Each row has a hidden value. The values are split into ranges, and the group after each row names the range that its value falls in. Each part has its own value, ranges and names.
[ 523 -146  257  -43  341   49 -163 -286  -61   76   -3  215   66 -202
  180  -58  127  100  211 -415  142 -149 -180  -60    1    8   30   16
  -38 -300  480   51  498  181 -173  326   57  -13 -183  139  -99]	(75)
[ 176 -147  120   42  187 -150  -64  -58   43 -117  198   66   52   42
   41  -98  146  186  332 -120  -45  -35  243  -72 -206  -58 -111  116
   41 -186  243   78   48  -21  -72  154   -5 -310   30   33 -156]	(75)
[  58  -40    7  104  179  -30   -6  -16  139  -38   86  183  -21 -111
 -133   -8 -131  122  306   68   32 -217  192   12 -376   89  -21 -255
  133  -86 -139 -326 -216 -185  -97   94  220  -56 -166  -17   31]	(73)
[ 110  -49 -114 -115  109  -63   81  -72   15  -76  174   71  229  -81
 -121  155  200   95  214 -150   11 -100  305   36  -78 -173 -204   83
  -36 -291  266  250   50    6  101   65  -46 -302  -17  -30 -180]	(80)
[ 362 -313  283   63  321 -220 -272  -18  208 -100  223  324  131    5
  322  -72   28   82  365 -445  339 -126  113 -251  213 -125  134 -152
   93 -120  281  -72  345  -68 -203  267  218 -110 -134  268 -159]	(69)
[ 115   61  -70  -97  -35  -42  -83  216   -9   62  -77  -54   77  130
  -62  233  -82  -39 -152   50  -21   21  -92  266  118    2  -58   29
  100  111 -274 -224 -181  136  -24 -136 -145    6  206 -128   67]	(80)
[ -66   -4   -1  -10  -19  140   54  219    5   58  -32  -83   74  -23
   79  132 -181  -15  -95  168  -56  -91 -134   51   54   84   89  -53
  116  -53 -137  -74  137  154   14  -70   15    4   39  -10   -5]	(69)
[-150  210 -200  -42 -175   66   71  545  191 -133  -41   67  -65   -7
  159  197 -216  -97 -124  228 -123   10   -7  -40  219 -123   54  -46
  330 -103 -321 -151  110   99  114 -294   88   15  123  -11  -89]	(83)
[ 171  -35   70  -85   64  -25   -9   15 -191   69 -121 -181   60  189
  -34  268   61  128 -102   -5 -113   16 -212  428   14   45 -102  162
  -59  278 -273 -244 -275  175   21  -45 -195  113    6  -36   25]	(80)
[ 131  127  -49   47   -4   28 -107  173  110  -70  -22  126 -120    0
   33  147 -212   59  -15  135 -183 -135 -126  100 -134  123 -173  -29
  165   25 -389 -495 -231  -43 -116 -105  248  119 -175   -5  -93]	(83)
[  44   35 -205 -106  -56  -80  -43  331   54   27  -15 -114  145  122
  -84  253 -122   36 -120  262 -151   60   83  190  -48   48 -132  167
   60   72 -254 -148 -250  150   32 -188  -49 -181  223  -73  -68]	(77)
[ -80   99  -42 -105   75  187  214  234 -166  139 -170 -147  116  -83
  -45  179  125 -103 -174  212  -82    3  -96  182   73 -108  309   84
   79  -74  -55  162  165  290  274  -10 -296   65   96 -105   75]	(72)
[  -1  135   25  -58 -213  254  -27  244   22  -13  -87  -79  -65   17
  261  189 -227  -65 -284   58 -132  -58 -434   56  336   56  -54   49
  190  -51 -175 -100  319  244  -80 -202   14  124   56   21  -59]	(77)
[ 179  -87   41   13  185  -41  -93  -90  108   18  117  127  101  -78
 -115  -18    3   77  225  -51   91 -154  167  -20 -222   38  -45  -87
   47 -145  118  -78  -35  -59 -142  160   76 -189  -25   -6   -3]	(66)
[ 151  -22  -34   -2  189  150   82  -54  196  -32   41  340   43 -392
   46  -23 -114   73  359 -158  209 -229  139 -167 -113  -60  112 -336
  163 -389  363   59  459   -5  -72  148  231  -97 -185  146   -8]	(73)
[-173  -80  130  144    2   28   51   74   43 -127   80 -132 -121  141
   16   53  -51  226  171  248 -181  -82   14  156 -286   68  -22   22
  139  257 -373 -264 -384 -135  -24  -33   29  -33 -111   44   15]	(75)
[-222   85   25  131  -52   86  -58  195   74  -31  272 -116  118  134
 -199  -19  163 -136 -125  439 -244 -129  176  -26 -146  -11   53  231
  115    8 -220   92 -324 -152   -6   60 -157 -211   33 -192  -55]	(65)
[ 183 -181  201   88  244  -84 -140 -301    7    0  246   22  133   72
 -154  -10  106  142  197  -63  -12 -288   99    4 -329  159 -214   31
 -131  -31  -33 -217 -290 -191 -187  269  176 -101 -285   12 -142]	(83)
[  48   -9   19   10   33 -152 -103  178  -92  -20   73 -141   52  238
  -68  148   75   42  -68  153 -248   11   35  202 -133   28 -160  248
   47   64 -349 -205 -423   15   58  -63 -120 -106  111 -197 -106]	(87)
[  28   37    2   52  -41   76  -21  307  115  -87  -21   49  -87   -2
  208   50 -195   85   49  146 -129   12  -85   31   30   19   56    1
  237   21 -116 -155  127  108  -71 -114   56  -33   38   87  -39]	(87)
[   6  -46  176  161   93   16 -102  100    1   29   49  -40  -69   99
    1  -42 -151   48   27  212 -138 -145 -105   60 -238  210   46  -52
  129   76 -337 -384 -234  -57 -134   52   80   50  -60  -85   31]	(87)
[ 365   -3   54 -103   93  -27 -149 -139  -56   14   31   84  101   27
   24  199   25   44  -37 -285   -9 -155 -180  136  102   42 -310   70
  -67 -122    8 -197   34   89 -132   49   87   49 -141   -8 -168]	(73)
[ 168   37   84  103  143  151 -116  -61  100  118   47  138   17 -139
 -118  -94 -209  -28   34  135   -3 -280  -90  -58 -258  275   13 -190
   70 -147  -32 -313   41  -28 -285  167  215   35 -158  -32   44]	(66)
[ -77  157 -214  -86  -32   57   42  486  -70  143 -109 -137  149   12
 -125  206  -35 -172 -276  421 -213   82   29  186  -10  -21  174  170
  160  -73 -258   26 -116  246  214 -160 -265 -106  315 -268   45]	(69)
[ 128  -44  208   81   10  -56 -215  160  201 -189  225  174   39  198
  301   96   14  -49  -25 -185   73 -154 -117 -115  450 -122  -10    9
  125  134 -175 -228   98 -112 -182   39  187  138 -251  221 -223]	(73)
[  83  -79   21 -235  159  203  230 -227 -236  135 -167 -124  182 -206
  -18  376  155   82  -26 -213   97 -180 -227  236   49  -85   -2   -6
 -129 -174   89  152  217  244  263   73  -80  118 -200   35  -35]	(66)
[ 227 -168  118  -75  335   92   60 -142  -63  161  -54   97  162 -290
   24  -19   58   50  225 -175  212 -146   13  -70 -127   -7  245 -141
   -1 -362  418  187  469  203   41  267  -19 -104  -23   48   36]	(77)
[ 127   88   53 -137   19  181  145  143 -179   84 -333  -68 -104  -78
  200  197  -97   39 -102 -114  -15   48 -406  271  211  -38  139  -69
  154  -39  -64 -110  360  393  105 -122 -180  235  108   -8  118]	(73)
[-161 -118  148   58 -120  -80 -108 -165   16 -130  318 -258  104  394
 -152  239   54  116  -74   55 -145 -256  -22  177  -75  116 -473  144
  -96  275 -530 -307 -680 -293 -131  -37   94  -58 -185  -67 -169]	(66)
[ -53  -48  -40 -143 -140   93   -1  221  162  -84  -14  -29   84   22
  231  345 -115   19  -77  -83  145  -35 -152   62  406 -166   13  -34
  161   91 -143   16  176  112   39 -184   28   -9   50  178  -44]	(75)
[-133  152 -230 -107  -30  282  192  366   37  116 -183  -22   86 -260
  -25  263 -154  -97 -157  361  -69  -63  -74   97   -6  -32  267  -57
  189 -135 -145   54  172  230  224 -140  -40   26   42  -37   68]	(77)
[ 109  -47  280  174  273  203  -85  -44  -78  185  -10  -33   26  -46
  -87 -114   90  -14  -23  308  -95 -182 -172  101 -284  188  368   59
   20  170  -98 -168 -105   22 -130  315  -93  135 -231    6  133]	(65)
[  90  170 -275 -106   -5  -27   11  374   53   54 -144   25   42  -31
 -156  198 -103  -11  -53  265 -133  101  118  249 -126  -31    8   52
  184   -4 -205 -163 -204  170   76 -180 -137 -123  266 -156   80]	(72)
[ 268  -44  172   54  170   -6 -273  -28   50   82  130   74  137   86
  -46   24   78  -71  -83   22    6 -174  -92   24    8   92   20  108
  -17   74  -86 -208 -128  -32 -221  207   32   24 -143    6  -59]	(83)
[ 134  170   22   29  177  127  -33  162 -152  182  -47  -12  109  -41
 -179   21  165 -187 -223  298 -224  -92  -79  135 -126   54  210  189
   34  -96 -112  -57  -74  149   63  147 -206   84  -41 -222   10]	(72)
[  86 -156  100   26  109 -145 -100  -19   94 -108  106    9   19  146
    4  148   36  202  214  -55   32  -74   94  152 -125  -36 -111   14
   55  221 -234 -264 -367 -138  -68   32   65  -77  -98   93  -39]	(83)
[-289  124   53   56 -312  198   65  307  193 -260  197  -32  -42  156
  300  163 -121  -79 -176   66 -109 -155 -184 -122  496 -124  -83   -6
  235   25 -268  -24  231  -48  -44 -216  126   94 -132  139 -208]	(73)
[-140  138  -27  -44 -267  169   14  295   39  -89   50 -176    6  156
  166  204 -115  -61 -302  183 -231  -42 -247   39  297    9 -152  188
  137    1 -252  -24  112  156  -17 -233  -24    3   77   -9 -159]	(75)
[ 371 -190  154 -104  247  -80 -177 -263  -10   66  166  115  303   -6
  -37  121  229    6  104 -395  249 -180   34   31  155  -90  -82   35
 -135 -130  305  114  143   25 -121  269  -44 -116 -102   55 -102]	(80)
[-130   85  -80  211 -126 -204 -229  521  326 -169  290   33   30  388
 -128   11 -155  -45  -45  503 -211   -6  308   52  -71   59  -51   83
  236  399 -604 -459 -683 -279 -220 -148   57 -156  110  -62  -44]	(80)
[ -16 -171  112   24  -40 -196 -200  -21  103  -96  246 -160  115  369
  -81  193  -12  119    3   21  -18 -127   59  136  -34   78 -322  104
  -27  290 -426 -326 -572 -200 -165  -37   74 -136   -1   -8 -104]	(65)
[  86   55  -20  -10   -2   -7  -87  200  126  -22  128   81  128   54
   17   42  -61 -100  -63   27    5  -97   47  -76  166  -11  -31   -7
  104 -136   -2  -55  141   54 -115   -6   36  -90   70  -19 -101]	(73)
[ 362  -63    7  -84  274 -146 -179   83  101   38   54  254  181  -92
   32   78   93  -58  115 -200  174  -80  132  -84   76 -121   85  -11
   54 -228  161  -48  161   68  -22  162   69  -94  -11   35 -112]	(83)
[  78 -160  136   58  223 -128  -58 -129   25  -28  235   14  153   73
 -115   -4  114   84  192  -27   10 -220  201  -67 -237   52 -107   11
  -63 -116  -26 -112 -186 -142  -52  204  124 -146 -156  -14 -153]	(83)
[ -23   91  154   28    1  125   46  183 -104   51  -25  -97   -5   89
   98  -26  -22 -129 -183   71 -101  -71 -226    7  188   38  137    6
  125 -122  -88  -54  269  199  -12    2 -140  114   98 -113   -1]	(73)
[ 209  -39  117    8  246  203  -24 -209   16   63   64  213   84 -328
   22   22   63   -5  147 -138   81 -317  -81 -127 -134   16   73 -105
   25 -377  246   53  320   -2  -38  266  179   20 -339   50  -93]	(75)
[  88 -101  232  101  115  162 -115 -150   90  -87  251   56  128   19
   87   90  231   63   43    3  -34 -256  -82  -10   67  -55   25  183
  -47  168   21   43  -34 -150 -132  246   85   34 -478  247 -184]	(83)
[ -28   74  -29   11  -34  130   59  320   19  -46  -34  -67  -14    4
  117   67   25   55  -24  271 -218   90  -27  111    9  -77  151  209
  183   53  -21  106  101  188   62  -76 -184 -109  104   38  -23]	(77)

[-219  -64  134   72    4 -240  170  -67  202 -137  202  206  -40  193
  152  -63  221   84  -64  -87  -92  183   65  211  -14  -14   93  -51
   39  186  -27 -348 -322   45  147  282  134  168 -172  106  134]	FM
[   3  156 -485  132 -256  316 -254  438 -104  275  -48  109  186  119
 -167   20 -153  395   50   22  -87 -361  121   69  -81 -357  -82  210
   59  -62  373  116   33  -55  118 -244  139  123 -215  -51   50]	FM
[-142   -5 -129 -132  289   74  137  196 -721   70  120 -235 -206 -271
 -141 -229 -202  197 -128  425  103  451 -203  -16 -111   15  153 -105
  192  422 -138  103  375  -46  175  346 -130 -210  294 -121 -187]	QS
[ -61  182  -35  -56 -423 -237   -9  107  -71  183 -395 -107  -35  -72
   49   88  174   32  194  -77 -342  -46 -328  -29  -77  -94 -280  179
 -590 -475  -65  116  218 -245 -272  -70   62  -11  -33  125 -140]	Cc
[ 185   39  -89  223  207 -160  -71  -91  174  374 -162  201 -136  547
  -36  221  857  -84  -11   -1  139  327  351   34   18 -368  111  290
 -356 -113   42 -167  -28  175 -132   42 -122  244   63  128  169]	ZT
[ 116   87   59   21   99  -59   31  226 -190   -8  -89  -38  106 -114
 -168 -372  -90   10 -435  413   -6  367  104  148 -206  260   18   66
   -9  275  103   18  -32 -177   44  337 -232 -110  186   -9   66]	Sd
[  75  136 -213  -12  125  310   61  310 -282  123 -217 -238  -81 -377
 -159 -225   31  120  156  323   72   78 -188 -126   76 -204  217   95
    8 -218  154  298  301  -89 -319   31 -335 -330 -146  -60 -334]	BS
[ -33   61 -230  338  229  423 -111  -52  339   87  -65   -4  137  342
  -12  -36  415  365  484 -101  185  -45   73 -169   35 -483  222  148
   26 -167  170  136 -101  236 -147 -263  182  184 -273 -218   37]	QS
[ 155 -136   -3  142   22 -209  -89 -104  652 -119  -95  315   87  554
   55  -18  548 -176 -269 -139   45   17  505   91  -58 -143   90  214
 -339 -224  305 -136 -429  203 -114  -41  -85  184  -76  107  242]	GN
[-162  -21  -26 -223  179 -204  211   89 -435  119    2  -86 -315   22
 -250 -183  -21    5 -538  302 -165  325 -169  -78 -380  222 -211  153
  -25  301 -383 -147  121  -18  294  290  -32 -209  512  150  -75]	RG
[  67   30 -115  217  580  312   14   78  -65  -39  -34 -139    1  -73
 -181 -427  379  107 -249  399  319  352   90 -173   40  -76  410   17
  247  173  170   27  -27  168  -59  115  -53 -284   96 -126  -99]	Bm
[  19 -167 -162   65  -99 -119 -345 -158  524   33  -82  224   39  726
 -110  227  542 -143  -45 -379  -33 -109  480 -114 -116 -243  -45  370
 -337 -389  101 -100 -314  394 -260 -166   19  254   25   75  130]	Sd
[-109  157  274   -7   50 -201  334  -26 -289   87 -118  -91  -84 -309
   85 -137  374  123   68  248 -150  532 -371   33  -50  130  -35   77
 -200   27 -296 -111  194  -93  -94  302 -116 -178  107  122 -118]	FM
[ 127  -16 -150  317   -1    8  -18   93  554   43   -2  356  212  460
  127  -23  387  155  -29  -94   95  -53  498  163   85 -347  155  153
  -70  -14  418 -117 -404   71   38 -119   16  257 -319    6  281]	Bm
[-249  -21   39  -43 -336 -419  -80   19  306   15  -20  152 -123  438
   91  129  154 -124  -17 -349 -206  -23  184   88  -50  -40 -155   67
 -250 -182   18 -230 -287  -89 -164  256  149  294 -160  155  109]	Cc
[-164   -7  -38   59  154 -243  121  -43   57  206   89  143 -334  376
  -93   70  381  -47 -221  -36 -106  158   40   97 -104 -121    9  104
    2  196 -261 -455 -236   23  203  272  134  163    0  230   73]	Sd
[-163  -39 -138  122   49  281  -77  -58  235 -256   84  100   87   40
    8  -51  384  254  255 -135  -38 -247 -147    7   66 -332  273   51
   -3 -359  298  -22  -95  390  -94 -227  220    0 -370   19  -88]	Sd
[-133 -125 -231 -212  -56  144  -45  295 -337 -226   10 -298   20 -315
 -222 -354 -655   98 -153  172  -97  -33 -110 -136 -102  117   72  -58
  172  106    4  285   92 -104  -88  106 -189 -334   73 -173 -329]	Sd
[ -63  -58 -202  -82  161 -290   28  181 -224  109 -174 -186 -291  172
 -191 -247  -88 -147 -627  191  -16  214   79 -190 -137   74  -64  -18
 -131  263 -143  -28    3 -247  116  209   53 -188  410   28  -95]	GN
[ 143  -12 -341  261  200  130 -336  124  260  313 -108  -68  -91  463
 -257   13  206 -156   29  -67  209   45  480  -88  112 -337  286  141
  109   48   48  -80 -298  -50 -297  132 -147  182 -192 -106  -33]	QD
[ -23  -41  -45  -65 -235 -180   49  -21 -135   70 -137   20   59  123
  111  176  132  184  315  -84 -160  173  -67   15  -76 -213 -130  167
 -483 -204  -52  217  272   51 -128 -106 -127  113   88  -30  -23]	ZT
[ 135  167 -359  161   50   38 -109  298 -296  396 -230   63    9  207
 -123   12  331  242 -209  228   68  112  145  -38  -39 -341  -42  203
 -260    7  289  130  289  -39  107 -166   74   22  195   18   89]	ZT
[  28   49 -270  103  129  495  117  270  -86  -60   55   10  140 -208
  -57 -215 -111  441  282  237   74 -120 -101   76   22 -353  278   52
  197  -29  351  267  119   95   40 -164 -160  -99 -346 -144 -108]	Sd
[-179   80 -308   15 -348  141 -407  399 -105  -22   -1  -64  166   33
 -203 -112 -398  167  -11 -116 -128 -290  108   38   -2  -75    7   -7
  121  -82  357  102  -76 -123 -180   74  146   91 -266  -83  -68]	Sd
[  46  -32   54  -29  314 -185  136   30  -24  113 -175 -264 -237  161
 -161 -304  -81 -230 -243  271  105  521  133 -123 -198  179   36   36
  -37  300 -321   43  -94 -278 -128  469 -302  -70  295 -110  -64]	Cc
[  23  -66 -259  183 -239   14 -104   57  562   -3 -124  184  152  311
   71   59  245   92  101 -300 -135 -369  223  -33   89 -359   23  202
 -201 -333  203  -62 -369   57 -125 -338  109   89 -351   38    8]	FM
[  13   56  170  156  314  -19 -102 -306  138  135 -249 -255  -80  218
 -199  -80  602 -150  166   34   32  495  -78 -239 -140   62   77  233
 -214 -125 -455  -84  -79  132 -419  218  -79    9  201  -50 -108]	QD
[-115  156  -92    2    8 -252 -288   36 -304  502 -266 -267 -253  353
 -350   50  192 -155 -242   23 -115  368    4 -237 -291  139 -308  242
 -210  130 -518 -169   56 -193 -144  340  138   98  482   36  -43]	QS
[-164  257 -276   38 -139  157 -271  405 -602  183  -96 -226   53 -247
 -231 -203 -259  294 -140  247 -105   -1 -274   21 -114    5  -62  -54
   59  134  157   91  281 -243   79  130  296  -61   69  -75 -104]	QS
[ -40  -61 -114 -104 -151  -26  235  239  -26  -63  -37 -118  -10  -81
   48 -194 -622  149  180   95 -129    7  -60  113 -109  -69  -17  -60
  -29  162  -44  253  -21 -364   27  142 -274   21 -179 -161  -97]	BS
[  24   69   19   84  -11  304  363   73  231  -83   10  107   64 -261
  144  -72  143  311  607   81  -92  -87 -260  212   73 -344  244  112
    1 -275  127   97  -26   46 -145  -70 -331  -19 -627   23 -129]	GN
[ -34  -73  -94  163  248  390  -66  -33  492 -344   38   71  203  194
  -96 -336  200  195   -2   21  111 -156  121  -76 -128 -129  244  112
  133 -174  347   91 -329  338  -62 -160   83  -25 -216 -126   47]	GN
[  53  -24 -171  195  393  408  -90   90  285  -23   33  -77  -21   43
 -281 -291  221  -24  -13  127  194   26  212 -119   73 -149  427  135
  407   -6   84  -95 -349  179 -267  129 -221 -162 -294  -68 -175]	ZT
[-192    1  153 -156 -335 -149  206   -5   55 -103  -53  -75  -29 -131
  155   28 -177   81  520 -131 -289   64 -294  126  -81  -19  -91   42
 -241 -252 -186  108   35 -152 -265  197 -204   88 -281   -1 -150]	Cc
[-130  -69   63 -207 -255 -526   63   56 -374  -28  -19   44  -44   26
   54  -20  -70   -5 -424   96 -266  315  -60  148 -246  226 -276   18
 -388  193 -145  -95  138 -122  233  234   58   -4  435  118   67]	FM
[-336   -7 -193 -263 -342 -272   60  309 -507   -8  -90 -216 -178 -201
  -36  -90 -448  141 -148  -25 -311  -39 -309 -124  -35   24 -209  -98
 -174   10 -107  130  277 -286    5   99  134 -203  133   40 -276]	RG
[-143   -2  -70  -23  500   72   -8   74 -448  122  -40 -432 -284  -31
 -343 -342  -46  -48 -202  322  188  568  -50 -314  -90  134  198  -37
  268  386 -362   42  130  -60 -161  467 -130 -246  368 -167 -263]	ZT
[ -35 -133  134    5  166 -200  209 -192  293  -19   59  227 -139  239
   30   38  686 -106 -122  -47  -39  282  181   -9  -28  -63   97  272
 -110 -122 -164 -323 -249  337 -101  132 -203  -64   21  226    0]	QD
[-225 -134 -263   29 -105  -28  233  278   65 -120  194  158   64  160
  174 -151 -358  402  -36  -74  -38 -115  183   35   66 -264   41 -100
  174  287  234   58 -158  -95  300  -71  130   41 -193 -106   58]	Bm
[ 167   74 -292  123  246   16  -69  157 -220  318 -145  124 -106  285
 -156   16  529  103 -334  272  139  195  196   -2  -91 -313   62  221
 -238   24  241   12  217  138  155  -87   -5    8  264   84  110]	Sd
[-312  -70  -80  -51 -109   48  135  -33  -93  -68  104  -29  -11   55
  109   74   -5  369  471 -180 -140   30 -224  -84  -21 -254   -9   41
  -54  -90 -131  104  129  159  -33  -75  108   63 -117  -88 -122]	Bm
[ -83    6   36   57   54 -160  152 -166  370  180   21  241 -314  373
   37  228  668 -112  170 -160 -122   23   -1  160  -62 -285   54  235
 -173 -247 -169 -403 -254  160  -41  153  -21  231 -272  284   48]	Cc
[-356   74  -56  -70 -299  -50 -172   97  105  -92  134  222   -1  255
  -89   20  108  161 -145 -191 -292 -285  -81  153 -283   21 -214  141
  -22 -202  186 -259 -197  176  148   86  429  215 -129  199  144]	Cc
[  95  165 -271  104   81  119 -323  313 -408  199 -149 -163   26 -107
 -282 -220    7   36 -359  351   70  136   23   49  -90   -4  104   19
   -4  147  212   34  146 -155   16  167   57  -85  157  -55  -48]	QS
[ -56  172  132  186  250   52 -221 -178   13  207 -180 -233 -149   48
 -192  -20  715 -162  240   21   75  416 -130 -138   38  -22  222  144
  -77 -214 -277 -211  -35  110 -529  352  -28   14  -56   32 -175]	QS
[ -44    8 -104  -34 -100  117   12  202 -248  -86  103  -60  116 -229
 -104 -201 -439  211    8  220 -163   16 -171  264 -191   50   45  -32
  117  244    0   32   -7 -143  194  169  -79   13 -102  -84  -48]	Bm
[  39  -38 -211   92 -351  -17 -331   61  636  -40 -200  179  180  475
  -23   85  213  -62   68 -354 -131 -402  341  -14  -70 -241  -83  276
 -339 -539  353   49 -355   95 -305 -240   70  224 -283   31   96]	Cc
[  77  142 -171  264  574  402  -55   33   33  264 -252 -319 -159   62
 -337 -270  483   26  106  245  263  288  -15 -380   52 -216  327  186
  170  -53 -144   68   -4   74 -383   78 -134 -217  -11 -124 -250]	Sd
[ -25   70  -30  263  618  235  156 -240  164  195 -199 -221 -236  295
 -122 -125  675  122  321  109  220  379 -152 -334  -32 -322  246  148
  -61  -46 -305   37   27  173 -202    2   30   -7   45 -117 -111]	RG
[-167  106 -135 -110 -257 -409   49  267 -522  313 -204 -207 -225  -96
  -21   -1 -176   28 -189   78 -234  239 -195  -55  -23   23 -235  -33
 -276  174 -275  -28  253 -454   18  246   75  -85  240   68 -164]	QS
[-109   57  -21   31  377 -106  157   -5 -471  260 -138 -438 -335  -72
 -167 -199  -13   -6   11  291   49  598 -279 -188  -66   32  100  -86
   16  413 -574  -12  205 -286  -39  413  -57 -126  309 -131 -243]	Bm
[  49   -8 -122  260  430  444 -257  -32  271  -78   38  -18  131  197
 -220 -229  501   74   61   96  310  144  283 -140   27 -182  427  160
  260 -108  270    2 -219  412 -297   41  -63  -32 -146 -144  -24]	Bm
